In the rows, 128 means zero.
Each row of numbers belongs to one of the elements below and depends on some of the facts about them. Some rows are named. Which element is each other row?

There are 4 kinds of fact about the elements: viladro, klafel, fluskatrur, tarebi.
viladro: belongs to class; klafel: refers to; fluskatrur: points at; tarebi: uses
stata | viladro b
leklo | viladro a | klafel skoskon | tarebi flafom
brupun | viladro a | klafel peplos | tarebi kapin
stegel | viladro a | klafel rebrik,zimon,leklo
dastak | viladro b | tarebi stakel
sudo | viladro b | tarebi getunar
dobrus | viladro a | klafel stegel | tarebi zimon
geven | viladro a | tarebi govan
tipudas | viladro a | fluskatrur raplur,gopur,tedal | tarebi plebuk
skazes | viladro b | tarebi skidram
pogram | viladro b | klafel plubrum | tarebi skazik
trolan | viladro b | fluskatrur tezal
klibek | viladro a | tarebi brenek
stakel | viladro a
vastilik | viladro a | klafel biso
grafo | viladro b
zelil | viladro b | klafel stimur | fluskatrur plubrum,zimon | tarebi truvek
skidegrel | viladro a | fluskatrur renu,tromuk,virake | tarebi sifik
leflipal | viladro b | tarebi magrur
truvek | viladro b | tarebi kleli
ruvil | viladro a | klafel rufim,nuzufle | tarebi mipun
trumur | viladro b | klafel zimon
suplavam | viladro a
birum | viladro a | tarebi ludre
dresto | viladro a | tarebi skeskem
klogur | viladro a | tarebi zoklek
takluzar | viladro a | tarebi novom
nolal | viladro b | tarebi sebro
kare | viladro a | tarebi nesagis
gedu | viladro a | tarebi brupun
viflibre | viladro a | fluskatrur gilan,brobre | tarebi saklal
ribirur | viladro a | tarebi gragun
brigres | viladro b
tabo | viladro a
flugir | viladro a | tarebi trazo
drivin | viladro b | tarebi toskuvik
kleli | viladro b | fluskatrur flasa,leflipal,tribrik | tarebi ditra
dugon | viladro a | tarebi foston
pugiplis | viladro b | tarebi rikasti
sebro | viladro a | klafel leklo,rufim,ruvil,nuzufle | tarebi skuplel
madil | viladro a | tarebi tidrer
tribrik | viladro a | tarebi flugir
virake | viladro b | tarebi bovuzul
klibas | viladro b | tarebi brigres
renu | viladro a | tarebi raplur
zoklek | viladro b | fluskatrur zimon,stata
pafa | viladro a | klafel stimur
gites | viladro a | klafel peplos | tarebi gredrak
niser | viladro b | klafel vitrel,pafa
fostos | viladro b | fluskatrur besken | tarebi trazas
skoskon | viladro a
drasal | viladro b | fluskatrur nuzufle | tarebi sova
trasor | viladro a | fluskatrur zimon,gredrak,stata,mibefem | tarebi kare
vaplor | viladro a | tarebi dobrus
ditra | viladro a | tarebi steto
bopa | viladro b | klafel stugel | fluskatrur gritram,koplisos | tarebi skazes
druves | viladro a | fluskatrur vuvuvos
trazo | viladro a | tarebi nolal
plubrum | viladro a | klafel zorom,pafa | tarebi rulos
mastom | viladro a | tarebi zelil
plebuk | viladro b | tarebi drozor
mome | viladro b | fluskatrur zimon | tarebi lere
klepin | viladro b | fluskatrur steto,mosto,klibek,kigar | tarebi klogur
trazas | viladro b | tarebi zodogres
toskuvik | viladro b | fluskatrur biso | tarebi zuklin
dinan | viladro b | fluskatrur stegel,novom,nuzufle,trusi | tarebi klefe
rebrik | viladro a | klafel vuvuvos | tarebi satrur
damul | viladro b | tarebi voziven
kaviris | viladro b | tarebi dradir
ratrus | viladro a | tarebi ribirur
tedal | viladro a | tarebi koplisos
daro | viladro b | fluskatrur saklen,gragun,suplavam
rulos | viladro a | klafel zimon,trazo | tarebi vastilik
pibul | viladro a | tarebi saklen
vilire | viladro b | fluskatrur gites,klibek,trumur,pafa
noda | viladro a | tarebi draplus
novom | viladro b
brenek | viladro b | klafel ruvil | tarebi stata
dalo | viladro b | klafel nudifo,takluzar | fluskatrur plubrum,gragun | tarebi daro
nuzufle | viladro a | klafel skoskon
vitrel | viladro b | klafel skoskon
gopesi | viladro a | klafel sebro,brenek | fluskatrur grikanar,stegel,truvek,novom,pogram | tarebi takluzar
tetrir | viladro b | tarebi bralak
mosto | viladro b | klafel vastilik,trugru,saklal | tarebi pibul
tidrer | viladro a | fluskatrur dugon,pogram | tarebi suplavam
mipun | viladro b | tarebi bopa
ziskik | viladro b | tarebi virake
trigro | viladro b | tarebi pafa
zuklin | viladro b | fluskatrur tabo,sebro | tarebi tezal
skazik | viladro b | klafel stimur | fluskatrur kapin | tarebi zisim
skidram | viladro a | fluskatrur kaviris | tarebi tedal
gritram | viladro b | tarebi raflom
zimon | viladro b | tarebi kaviris
rikasti | viladro a | fluskatrur getunar,pugiplis,mastom,flugir | tarebi dastak
raflom | viladro a | tarebi greti
govan | viladro a | fluskatrur gedu,flasa,saklal
draplus | viladro b | klafel trefla | tarebi dalo
kanim | viladro a | tarebi pugiplis
getunar | viladro a
kigar | viladro a | klafel zagrum,stimur,rufim,skoskon | tarebi drivin
voklusten | viladro b | tarebi besken
vuvuvos | viladro b
trugru | viladro b | klafel peplos,zelil | tarebi pogram
kapin | viladro b | tarebi nudifo
zisim | viladro b | klafel zelil | tarebi trusi
satrur | viladro a
trusi | viladro b | tarebi klege
mibefem | viladro a | klafel vuvuvos,trazo
drozor | viladro a | tarebi gumi
dradir | viladro a | tarebi tabo
stugel | viladro a | klafel leflipal,skoskon | fluskatrur takluzar,trigro
flafom | viladro b | fluskatrur sebro,pugiplis,trusi
groklesku | viladro a | tarebi maplor
biso | viladro a | klafel rebrik,zelil | tarebi stugel
tezal | viladro a | tarebi viflibre
foston | viladro a | fluskatrur raplur,zimon | tarebi damul
magrur | viladro b | tarebi grikanar
nudifo | viladro a | klafel mibefem,pafa | fluskatrur ruvil | tarebi klepin
klege | viladro b | tarebi flasa
maplor | viladro b | tarebi trigro
greti | viladro b | fluskatrur vaplor,zorom,vitrel | tarebi druves
gredrak | viladro b | tarebi voklusten
gilan | viladro a | tarebi graku
roso | viladro a | fluskatrur raplur,geven,trugru,drozor | tarebi mosto
tromuk | viladro a | tarebi ruvil
duplu | viladro a | fluskatrur stegel
voziven | viladro a | fluskatrur trefla
luski | viladro a | fluskatrur rebrik | tarebi gritram
lere | viladro b
benal | viladro a | klafel trumur,saklal | fluskatrur raflom,dobrus,dradir,saklal,ribirur | tarebi tromuk
skeskem | viladro a | klafel zelil,vitrel | tarebi klibek
tredri | viladro b | tarebi fostos
sifik | viladro a
gragun | viladro b | tarebi gilan
zaflok | viladro b | klafel magrur | tarebi duni
plabal | viladro a | tarebi sudo
rufim | viladro a | klafel leklo,skoskon | fluskatrur zimon,lere,trusi,vitrel,tetrir | tarebi ratrus
bralak | viladro b | klafel takluzar | tarebi mugruk
plakizul | viladro a | tarebi grafo
koplisos | viladro a | tarebi mome
grikanar | viladro b | tarebi zaflok
gopur | viladro b
gufal | viladro b | tarebi dresto
raplur | viladro b | tarebi drostali
mugruk | viladro b | tarebi zorom
klefe | viladro a | tarebi geven
graku | viladro a | fluskatrur satrur,pibul,kanim | tarebi groklesku
saklen | viladro b | tarebi tetrir
duni | viladro a | klafel zisim | fluskatrur sudo,rulos,gopur,maplor | tarebi brobre
zorom | viladro a | tarebi vuvuvos
flasa | viladro a | tarebi kanim
ludre | viladro a | fluskatrur brigres,ziskik,gredrak,leklo,rulos,gopur,novom | tarebi rufim
votril | viladro a | tarebi zagrum
skabrol | viladro a | tarebi dugon
stazur | viladro a | fluskatrur rubil,drostali,gregu | tarebi luski
rubil | viladro b
nesagis | viladro a | tarebi neke
sova | viladro b
zagrum | viladro b | klafel zimon,ruvil | fluskatrur noda | tarebi dinan
besken | viladro b | tarebi drasal
neke | viladro b | fluskatrur tromuk,trigro
gumi | viladro b | tarebi plakizul
bovuzul | viladro b | fluskatrur trazo
zodogres | viladro b | tarebi stazur
stimur | viladro b
steto | viladro a
peplos | viladro a | klafel takluzar,trefla | tarebi gufal
trefla | viladro b | klafel plubrum | tarebi trugru
skuplel | viladro a | fluskatrur leklo,gumi,mipun,skeskem,skoskon | tarebi trasor
brobre | viladro b | klafel vuvuvos,leflipal,kigar | tarebi mastom
gregu | viladro a
saklal | viladro a | klafel nudifo,brupun,biso | tarebi klibas
drostali | viladro b | tarebi gopesi

Some elements and their rows:
[ 64 103 184 155  64 130 101 195 152 111  39 161 161 134  90 158 118 152
 169 124  86 197  83 102 162 174 140 115 129 111 140 191  79 125]: dastak
[145 127  98  99 128 142 122 170 167 125 118  86 124 109 154  85 107 145
 143 151 158 122 139 127 110 172 109 132 163 117 161 113 130 104]: zimon
[170 139 109 137 153 139  98 136 136 160 112  97 167 115 131 110 104 129
 120 116  98 113  99 154 133 138 117 114 130 112 135 152 168 148]: dobrus
[143 119 132 120 142 119 137 140 117 152 133 138 142 137 111 134 138 123
 118 123 122 143 123 116 127 121 127 142 127 141 119 122 122 144]: madil
[ 96 127 129 149 111 132 121 108 139 103 132 124 113 121 130 127 132 118
 131 104 130 130 131 134 138 118 120 124 128 114 127 131 124 122]: grafo
[128 111 127 130 134 142 135 127 141 121 132 126 123 133 115 133 143 115
 122 116 127 136 123 121 128 118 126 134 128 127 117 120 134 127]: zodogres
[121 128 136 116 124 109 127 124 119 129 146 131 114 132 135 123 121 146
 130 143 117 132 152 128 143 136 143 130 128 154 135 119 109 139]: duplu
[150 122 133 116 144 119 139 139 116 154 136 137 146 139 111 135 141 122
 117 124 125 139 125 118 127 121 127 144 127 145 116 119 122 144]: skabrol
[159 144 119 129 119 114 120 143 109 146 123 159 151 107 157 130 141 135
 123 107 195 159 122 159 114 124 119 112 147 123 146 148 138  98]: takluzar
[154 126 126 120 135 149 117 129 117 119 123 160 134 108 157 136 146 157
 123 120 176 161 123 170 122 101 147  95 124 117 134 163 162  73]: bralak
[109 110 130 120 107 128 114 106 129  90 156 128  91 142 129 129 124 127
 123 131 111 136 143 147 144 128 158 128 127 154 129 119 126 125]: greti
[164 187  94 135 120  95 183 109 133  99 154 160 115 133 166 169 112 101
 151 159 143 131 124 129 109 151 128  69 156 129 162 162  78 126]: zorom
[113 136 131 141 124 114 122 121 117 136 140 135 128 122 129 130 126 121
 124 109 131 124 135 136 131 125 114 130 127 124 123 128 119 143]: kare
[112 134 129 140 125 117 120 117 118 135 141 135 124 126 127 128 128 119
 126 108 134 131 133 138 135 118 120 129 123 123 123 127 125 140]: nesagis
[148 102 125 117 143 148 140 153 146 127 156 122 123 147  91 134 143 118
 131 104 139 158 127 116 123 130 127 123 150 140 104 100 130 139]: magrur
[142 149 118 137 129 123 135 154 114 138 110  83 146 129 124 120 108 136
 159 142 146  80 132 111 112 165 113 129 151 123 137 115 138 140]: skoskon
[126 119 115 111 149 145 143 136 160 132 155 126 106 120 127 124 131 124
 129 125 144 135 141 120 122 125 108 123 132 111 121 106 123 127]: gragun
[120 120 129 135 128 136 127 123 138 115 128 129 123 132 122 125 137 114
 127 115 125 140 123 123 132 113 126 132 127 123 123 123 127 124]: damul
[141 135  92  96 112 115 132 135 158 137 144  99 133 136 139 117  71 119
 121 162 118 112 120 145  98 177 117 142 128 113 145 125 122 151]: sebro

Name these rows:
No name comes twice in this set of rows, the named rows included.
[194 164  99 130 126 116 171 105 100 117  25 160 169 138 191 135 195  76
 105 207 108 118  78  94 101  75 152 182 126 168 173 178 100  39]	trefla
[171 136 135 101 147 133 157 136 100 159 118 182 158 129 132 159 137 141
 111 141 183 154 113 140  87 108 128 116 105 113 114 146 143  97]	gites
[101 130 108 143 130 140 132 103 149 115 149 120 103 113 139 121 142  96
 117  97 158 114 136 142 116 110  90 128 124  92 114 115 134 120]	trigro
[139 141 104 100 128 121 119 155 140 141 124 101 137 113 152  99  86 145
 132 156 141 109 141 137 107 168 116 134 135 119 156 126 128 130]	stegel
[160 107 129 113 145 146 146 146 140 134 134 131 130 150  99 131 148 117
 120 129 122 148 120 107 125 117 133 137 133 144 109 109 129 126]	tredri
[137 128 130 127 114 153 130 102 123 103 129  82 131 176  92 157  98 105
 136 143 101  83  95 132 103 148 148 129 113 125  99 126 171 150]	bopa
[167 130 125 107 140 136 125 146 120 162 117 138 160 129 129 122 123 139
 116 138 152 133 114 140 106 132 128 133 120 124 124 139 153 118]	biso
[126 143 129 178 132 114  93  97 112 122 142 114 129 114 130 128 129 125
 125  85  79 130 123 157 181 113 139 105 139 143 131 152 140 160]	govan
[145 140 121 136 103 124 120  82  88 109  20 128 162 145 171 127 156  97
  93 200  76  83  81 115 114  78 169 204  95 158 153 170 145  65]	skazik
[164 162 131 133 140 141 174  98 125 100 126 168 119 139 144 185 135 116
 141 153 140 134 106 134 112 111 147  67 121 115 124 170 124  95]	draplus
[ 86 125 139 138 111 130 112 104 123  83 143 114  87 127 138 123 124 146
 147 133 122 120 159 132 152 129 155 118 134 144 138 121 122 119]	zoklek
[117 134 143 170 113 106 100 166 143 158  34 146 181 100 135 120 135 126
 136 129  48 168  79 110 173 140 114 137 132 119 165 201  87 136]	flasa
[149 120 120  95 145 116 142 144 140 157 143 139 130 133 129 118 123 129
 112 154 117 148 139 116 121 137 128 144 127 143 132 116 101 142]	vaplor
[166 124 129  81 119 126 122 134 113 120 182  96 119 172 103 140  71 149
 133 159 114 116 139 145 117 183 178 123 137 172 125 103 150 168]	rufim
[ 79 124 167 150  72 102 111 182 130 146  38 165 176 121 112 143 123 141
 149 137  92 179  88 100 150 164 123 138 118 119 149 183  74 127]	kanim

The same elements again, as new rows of numbers:
Some rows with their names:
[163  96  95 131 117 160 129 128 122  95 141 114 156 138 131  90 132 185
  86 120 178 164  93 154 175  99 113]: dalo
[129 174  84 134  98 173 111 112 170  84 156 126 138 146 122 112 118 108
  85 154 165 145 122 104 172 130  87]: mosto
[174 122  87 137  97 145 165 125 118  78 101 112 139 169 169 155 116 101
 124 105 135 125  97 113 169 141 131]: vastilik
[168 105 171 174 118 203 157 136  92  60 153 115 104 108 148 162  87 114
 140  80  78  66 148 132 180  88 142]: satrur
[127 140 123 169  93 195 100 153 174 114 142 170 152 106  87 117  81 122
 137 100 116 131 117 126 147 130 110]: mipun
[112 158 133 132  96 137 109 160 104  99 137 107 113 156 134 139 103 111
 132 108 123 145 123 130 155 120 114]: gregu
[131 138 157 154  99 151 121 159 103 100 136 113 118 143 158 141 102 128
 128  97 108 116 115 143 157 122 123]: nesagis
[125 148 143 141  93 152 128 154 107  90 145 119 129 141 142 137 114 129
 133  99 112 128 114 141 151 115 128]: kare
[150 125 151 148  85 137 139 149 122  74 138 104 139 139 163 159  82 102
 141 109 100  99 123 152 162 142  89]: steto
[ 99 115 155 139 105 179  75 177  96  96 125 112 148 154 105 103 109 206
 130 114 107 162  73 170 168  52 105]: tipudas
[112 138 154 159 127 189 105 166 151 100 103 172 136 115  94 162  75 118
 152  94  95 136  93 141 142 121 141]: tedal
[128 150 150 125 103 156 118 165 165 100 151 144 152 174 110 152  67 171
 158 109 159 139 102 100 152 123 113]: skoskon
[125 153 123 113  67 108 104 159 115 134 124  91 115 163 150 134  90 106
 140 103 179 148 121 136 141 133  96]: gilan
[168 153 135 149  68 140 142 169 157 106 148 167 152 100 140  76 131 121
 102 146 123 148  99 120 151 102  96]: stimur
[175  98 164 111 118 112 161 145 129 120  94  91  96 133 188 135  77 107
 153  93 185 136 141 163 138 125  88]: getunar
[148 161 128 163 104 194 109 150 145 132 162 153 144  95 107  95 112 119
 130 118 120 119 126 140 150 128 127]: skazes
[154 123 137 140  70 112 100 134 109  73 149  91 115 145 118  73 105 177
  91 103 144 155 146 133 164  93  88]: drostali
[140 163 109 143  94 180 117 165 161 161 161 169 151  90 109  96 102 112
 148 133 164 123 124 148 124 142 120]: voklusten
[108 163 147 144  95 155 113 156 102 104 144 103 102 140 146 139 119 128
 129  97 110 137 136 136 158 120 118]: trazo

Which element is each row?
No name comes twice in this set of rows, the named rows included.
[153  95 114 134 121 154 149 132 109 100  87  90 132 176 165 125 148 197
 117 115 158 164  72 164 172  62  92]	gopesi
[ 85 174 106 107  78 146  85 169 101 164 143 100 157 167 159 119 133 135
 125 159 180 163  75 158 151 152 124]	skidegrel
[177 152 106 105  59 106 167 162 160  68  88 148 175 185 182 147 124  99
 108 149 159 152  71 103 171 138  76]	pafa
[106 185 124 115  82 158 112 150 169  81 159 104 146 194 180 109 159 178
 134 163 169 154  75  83 183  80  92]	kigar
[184 100 120 169  81 150 168 156 117  88 153 111 172 105 161 101  84 128
 118 105 113 112 120 170 175 142  88]	neke
[141 133  93 100 123 167 131 121 175  85 138 173 168 138  90 128  98 119
  98 151 179 169  80  92 150 119 157]	trugru

The same elements again, as new rows of numbers:
Some rows with their names:
[132 135 114 134 125 141 149 127 113 123 149 119 122 124 147 129 141 136
 124 133 133 121 126 134 155 135 151 118 142 140 126 133 136 130 137 117
 113 143 131]: zoklek
[142 129 126 114 135 134 135 133 121 123 136 124 118 120 137 135 132 135
 122 130 133 140 129 123 129 129 130 120 147 142 141 136 127 132 145 130
 138 141 139]: stata
[138 125 129 123 131 125 126 130 128 129 125 135 123 124 129 137 121 129
 131 129 133 128 129 122 124 126 123 128 139 134 138 135 128 131 132 134
 136 136 129]: gumi
[130 125 132 134 133 118 112 127 134 135 124 132 125 131 125 129 113 126
 139 125 127 145 126 131 118 125 119 130 127 124 123 133 119 140 125 132
 126 125 128]: tromuk
[137 125 130 129 133 122 122 128 130 134 120 138 122 127 130 136 116 126
 137 127 129 126 127 122 126 127 121 132 140 132 135 139 127 133 128 133
 134 134 127]: trazas
[124 131 117 150 118 128 133 124 123 133 129 131 136 127 130 135 121 121
 137 129 131 110 121 129 147 130 134 129 127 128 118 125 137 123 117 125
 115 135 115]: fostos
[127 145 118 136 129 116 132 124 104 126 116 123 118 116 132 130 127 128
 136 125 137 120 135 108 144 136 122 132 139 121 147 116 143 130 126 129
 114 131 120]: dinan
[133 129 132 122 133 122 119 131 128 128 128 128 121 126 127 126 124 132
 130 128 129 145 129 128 117 126 121 127 130 127 129 128 121 136 134 133
 128 125 133]: klefe
[108 142 126 134 133 121 126 120 113 127 119 107 122 129 122 122 139 127
 126 117 136 138 140 115 137 138 125 129 129 110 143 112 136 133 125 118
 118 122 130]: gopesi
[138 126 128 123 133 127 128 132 126 129 127 132 123 123 130 137 121 129
 130 128 132 133 128 121 126 126 124 126 140 136 138 135 129 131 135 134
 136 137 131]: mugruk
[128 132 127 121 130 132 132 135 128 124 134 123 134 130 135 120 127 126
 124 130 118 141 117 135 126 125 128 125 118 134 116 127 126 122 134 134
 127 123 129]: kare
[130 131 131 123 142 132 131 136 121 129 135 119 125 125 136 141 118 124
 126 125 130 154 113 119 136 126 127 114 138 144 142 132 134 128 154 145
 141 151 135]: maplor
[138 127 129 124 133 124 126 131 128 131 124 135 121 125 131 135 121 129
 132 128 131 128 128 122 127 126 124 128 141 133 138 138 128 133 132 132
 135 135 130]: tetrir
[170 117  96  95  85 131 133 112 114  97 123 116 130  89 118 121 164 151
 107 144 168 122 185 125  80 139 118 138 150 112 111 108 104 142  84  78
 115  93 136]: rikasti
[117 117 138 125 137 131 118 120 133 130 124 118 120 131 122 124 129 127
 123 127 124 141 139 127 118 130 124 125 125 120 142 126 119 132 133 124
 139 124 132]: skeskem
[127 128 131 133 127 122 122 131 137 133 123 140 133 136 128 118 120 125
 137 129 115 120 120 137 124 125 125 136 114 124 111 131 123 126 118 131
 121 115 120]: noda
[115 125 166 124 117 125 129 136 147 111 144 188 123 145  82 112 180 167
 103 141 132  12 160 137 116 110 147 140  94 120 172  96 145  86 137 152
 130 126 123]: trugru
[126 128 132 134 127 122 121 130 138 134 122 141 134 137 129 119 119 124
 139 129 114 119 120 137 125 125 125 137 114 124 111 133 123 127 116 131
 121 115 119]: gedu
[109 127 128 145 130 128 117 116 121 130 132 109 127 132 116 129 135 128
 126 122 138 139 143 125 131 134 132 122 127 114 140 116 124 134 123 117
 122 132 129]: nudifo

Which element is each row?
No name comes twice in this set of rows, the named rows included.
[106 127 131 160 131 115 107 114 133 145 118 125 126 141 114 130 120 122
 145 116 133 127 137 127 135 134 128 135 127 105 129 128 124 142 106 114
 115 125 122]	benal
[118 118 139 136 139 124 112 120 140 138 121 130 120 143 121 122 128 129
 134 123 121 127 141 130 119 130 128 134 129 117 140 136 115 136 120 120
 134 122 129]	plubrum
[129 127 129 137 140 117 112 125 132 142 116 126 123 133 135 128 103 119
 147 122 119 155 120 127 124 129 116 132 132 123 121 142 117 144 123 129
 126 123 126]	ratrus
[128 136 116 141 129 138 145 126 115 129 147 122 119 129 147 129 136 134
 131 131 128 119 122 136 160 136 152 119 142 138 127 137 136 133 137 120
 110 144 129]	mome
[119 134 119 157 131 113 110 117 120 143 117 118 124 129 132 131 105 117
 153 121 130 149 125 124 139 136 120 132 132 113 119 130 125 148 113 121
 106 125 118]	ludre
[139 134 125 111 135 129 137 135 115 119 125 121 122 116 136 132 130 130
 121 128 132 139 129 113 127 130 121 124 141 137 145 127 134 125 143 136
 139 136 133]	novom
[128 126 130 135 140 119 113 128 131 140 120 124 125 132 134 129 106 119
 143 123 121 158 119 128 126 129 117 129 132 126 122 138 118 142 128 131
 127 126 127]	ribirur
[130 126 136 137 134 112 108 126 137 140 117 143 122 134 124 124 111 128
 146 125 123 130 129 131 119 126 117 138 126 119 124 136 118 141 119 131
 122 119 124]	tribrik
[130 134 130 124 143 129 131 136 119 129 131 120 123 125 137 138 117 123
 129 124 127 151 114 117 138 126 124 118 139 141 144 133 135 128 151 145
 140 147 132]	truvek
[150 132 143 102 111 114 131 135 130 105 128 174 111 116 100 118 167 168
 111 141 149  53 167 124 102 119 126 144 127 120 158 106 136 114 128 136
 124 116 132]	trusi
[132 124 128 135 138 125 122 129 129 139 122 129 126 128 136 141 106 118
 141 124 126 144 117 121 134 128 122 125 142 137 132 143 127 137 132 134
 136 141 128]	gragun
[124 117 153 116 111 131 133 129 143 108 137 175 122 133  92 113 176 161
 101 145 132  25 164 135 109 116 142 139 102 120 164 100 137  92 131 139
 135 119 121]	zisim
[104 127 125 128 115 143 140 117 127 123 137 100 131 123 123 130 140 122
 113 126 138 138 127 135 141 134 140 117 111 119 114 108 140 130 138 115
 124 127 138]	stugel
[124 126 132 114 121 131 134 126 137 127 124 128 123 123 132 122 124 124
 126 132 120 130 118 138 128 128 127 129 109 124 107 126 134 133 138 129
 127 115 132]	skoskon
[177 114  98  68  89 147 151 125 122  87 128 115 142  91 132 113 172 146
  92 150 148 126 170 132  73 134 121 136 139 128  99 118 102 124  94  85
 134  87 139]	stakel

